Below is a small trained network, with its code and all its weights. Each question gives an input and a target symbol and asks what happens when units are switched off, that is, made to give their printed mean instead of their output.

import numpy as np


def w(rows, s, z=0):
    codes = np.array(rows[::2]) - 128.0
    scale = np.full(codes.shape[1], s)
    scale[-1] = z or s
    return codes * scale


def f(y):
    return y / 2 * (1 + np.tanh(0.7978845608 * (y + 0.044715 * y**3)))


def softmax(a):
    e = np.exp(a - a.max(-1, keepdims=True))
    return e / e.sum(-1, keepdims=True)


def log_softmax(a):
    a = a - a.max(-1, keepdims=True)
    return a - np.log(np.exp(a).sum(-1, keepdims=True))


def net(x, mask):
    ids = ['ΓΣΩδεζημξπτψ'.index(c) for c in x.split()]
    T = len(ids)
    res = E[ids] + P[:T]
    r = res
    for j in range(3):
        rows = slice(2 * j, 2 * j + 2)
        q, k, v = (r @ M[0][rows].T for M in (Q, K, V))
        z = softmax(np.where(np.tri(T) > 0, q @ k.T / 2**0.5, -1e9)) @ v
        o = O[0][rows]
        res = res + np.where(mask[j], z, o[:, -1]) @ o[:, :-1]
    y = f(res @ A[0][:, :-1].T + A[0][:, -1])
    res = res + np.where(mask[3:19], y, B[0][:, -1]) @ B[0][:, :-1]
    return log_softmax(res[-1] @ U[:, :-1].T + U[:, -1])


Q, K, V, O, A, B = {}, {}, {}, {}, {}, {}
E = w([
[110,97,158,106],'Γ',
[109,122,205,77],'Σ',
[137,181,114,111],'Ω',
[175,147,47,158],'δ',
[145,100,74,199],'ε',
[123,69,108,155],'ζ',
[160,189,176,109],'η',
[123,116,108,112],'μ',
[107,136,101,84],'ξ',
[197,91,211,109],'π',
[119,193,74,197],'τ',
[250,219,146,219],'ψ',
],0.02)
P = w([
[86,159,139,141],'0',
[148,155,189,209],'1',
[71,152,113,126],'2',
[157,135,195,254],'3',
[69,154,116,118],'4',
[177,122,168,234],'5',
[53,159,111,131],'6',
[174,158,190,185],'7',
[71,138,90,113],'8',
[160,131,183,216],'9',
[58,140,92,128],'10',
],0.0074)
Q[0] = w([
[148,50,150,106],'h1',
[51,175,18,157],'h1',
[21,174,109,199],'h2',
[174,142,212,254],'h2',
[11,143,172,155],'h3',
[127,97,145,226],'h3',
],0.0094)
K[0] = w([
[174,80,231,109],'h1',
[126,124,5,54],'h1',
[71,175,44,232],'h2',
[243,179,188,180],'h2',
[4,23,254,11],'h3',
[105,94,179,228],'h3',
],0.0061)
V[0] = w([
[87,124,103,170],'h1',
[208,120,149,157],'h1',
[168,150,202,174],'h2',
[148,15,255,42],'h2',
[89,132,156,230],'h3',
[54,125,175,71],'h3',
],0.0084)
O[0] = w([
[126,48,63,160,104],'h1',
[79,98,185,181,205],'h1',
[239,139,156,164,254],'h2',
[13,142,167,236,137],'h2',
[209,122,139,55,183],'h3',
[126,59,77,2,58],'h3',
],0.006,0.0066)
A[0] = w([
[159,148,102,113,63],'n1',
[146,129,174,203,161],'n2',
[133,164,170,125,22],'n3',
[148,184,173,120,81],'n4',
[126,114,64,128,69],'n5',
[116,92,122,88,208],'n6',
[170,155,104,197,109],'n7',
[80,105,142,77,120],'n8',
[136,85,135,163,87],'n9',
[95,185,86,90,89],'n10',
[78,126,137,52,28],'n11',
[111,176,194,157,3],'n12',
[73,4,131,118,199],'n13',
[151,57,76,152,169],'n14',
[114,110,112,143,124],'n15',
[132,178,71,125,128],'n16',
],0.015,0.0051)
B[0] = w([
[74,44,129,109,146],'n1',
[54,185,114,125,254],'n2',
[232,32,100,134,161],'n3',
[144,134,26,161,188],'n4',
[178,9,162,88,135],'n5',
[99,158,21,162,138],'n6',
[110,58,174,65,214],'n7',
[93,35,61,169,139],'n8',
[94,135,95,44,150],'n9',
[7,167,78,49,138],'n10',
[86,11,168,199,138],'n11',
[157,122,120,95,200],'n12',
[141,194,39,156,151],'n13',
[211,197,132,171,150],'n14',
[235,80,147,78,125],'n15',
[79,77,254,26,155],'n16',
],0.0062,0.018)
U = w([
[99,1,134,183,17],'Γ',
[86,85,96,90,4],'Σ',
[87,219,120,21,18],'Ω',
[163,92,136,116,72],'δ',
[119,100,145,55,28],'ε',
[120,101,82,157,155],'ζ',
[162,175,53,143,101],'η',
[151,196,108,98,132],'μ',
[122,136,82,103,169],'ξ',
[92,180,226,155,244],'π',
[129,45,197,90,115],'τ',
[186,61,134,163,121],'ψ',
],0.0088,0.0036)

Each question gives the input, a string of symbols that net reads in full, and the target symbol t.
The units are the heads (2 rows each of Q, K, V and O) and the neurons (one row each of A and B). Each row of codes is followed by its name. A weight is (code - 128) times the scale printed after its matrix; where a second scale follows, it is the last column's (O, A, B and U).
mask holds one flag per unit, heads first, then neurons. A switched-off unit (its flag False) gives its mean, the last column of its rows in O or B, instead of its output. The means were averaged over made-up inputs and are rounded, as every weight is.
A unit's drop is (log p(t) with every unit on - log p(t) with that unit switched off) / (log p(t) with every unit on - log p(t) with every unit switched off).
The circuit of an input: a set's keep is (log p(t) with only the set's units on - log p(t) with every unit switched off) / (log p(t) with every unit on - log p(t) with every unit switched off). Starting from the 12 units with the biggest drops (on a tie, the unit counted first), units are removed one at a time, each time the one whose removal leaves the highest keep (on an exact tie, the one counted first), for as long as the keep stays at least 0.8.
circuit, biggest first: the units of the circuit, biggest drop first
most important unit: the unit with the biggest drop
top k neurons: the k neurons with the biggest drops, biggest first
heads that matter: for each layer, one digit per head in row order, 1 if its drop is at least 0.15 and else 0, layers parted by /
drop of u: that unit's drop, to one decimal
input ξ π μ Γ δ Γ τ, target Ω: most important unit => n10
input η π δ Σ ζ Ω ζ ξ ε, target ψ: heads that matter => 110
input Σ ε Σ Ω μ ψ Σ η, target ψ: circuit, biggest first => h2, n3, n9
input μ η η μ π μ, target π: circuit, biggest first => n4, n3, h2
input τ ζ π ζ π π ψ δ π ζ, target π: circuit, biggest first => n4, n3, n14
input π Σ π π ξ ξ π μ, target π: heads that matter => 010
input μ π η π π Γ, target π: circuit, biggest first => h2, n2
input ψ ζ π τ ζ Γ Ω τ, target τ: circuit, biggest first => h2, n16, n7, n1
input Γ Γ ζ, target η: top 2 neurons => n13, n7
input Γ π Ω Γ π π η η δ, target τ: heads that matter => 000
input Σ π Σ, target Γ: heads that matter => 001
input ξ Σ Ω π π τ π ψ ε, target ψ: circuit, biggest first => h2, n2, n5
input π ψ δ π δ, target τ: heads that matter => 010
input τ Ω π ζ Γ η π ζ, target π: most important unit => n4
input ψ δ Ω Ω ε π ξ, target Σ: top 2 neurons => n11, n10
input Γ Ω τ, target ε: top 3 neurons => n16, n5, n2
input Ω Σ ζ, target η: drop of n6 => 0.1
input Ω ζ δ ψ τ μ δ Ω ε ψ, target ψ: drop of n7 => 1.1
input ε ξ δ η ξ, target Σ: drop of n8 => 0.2
input Γ ζ Ω ψ, target ψ: most important unit => n7
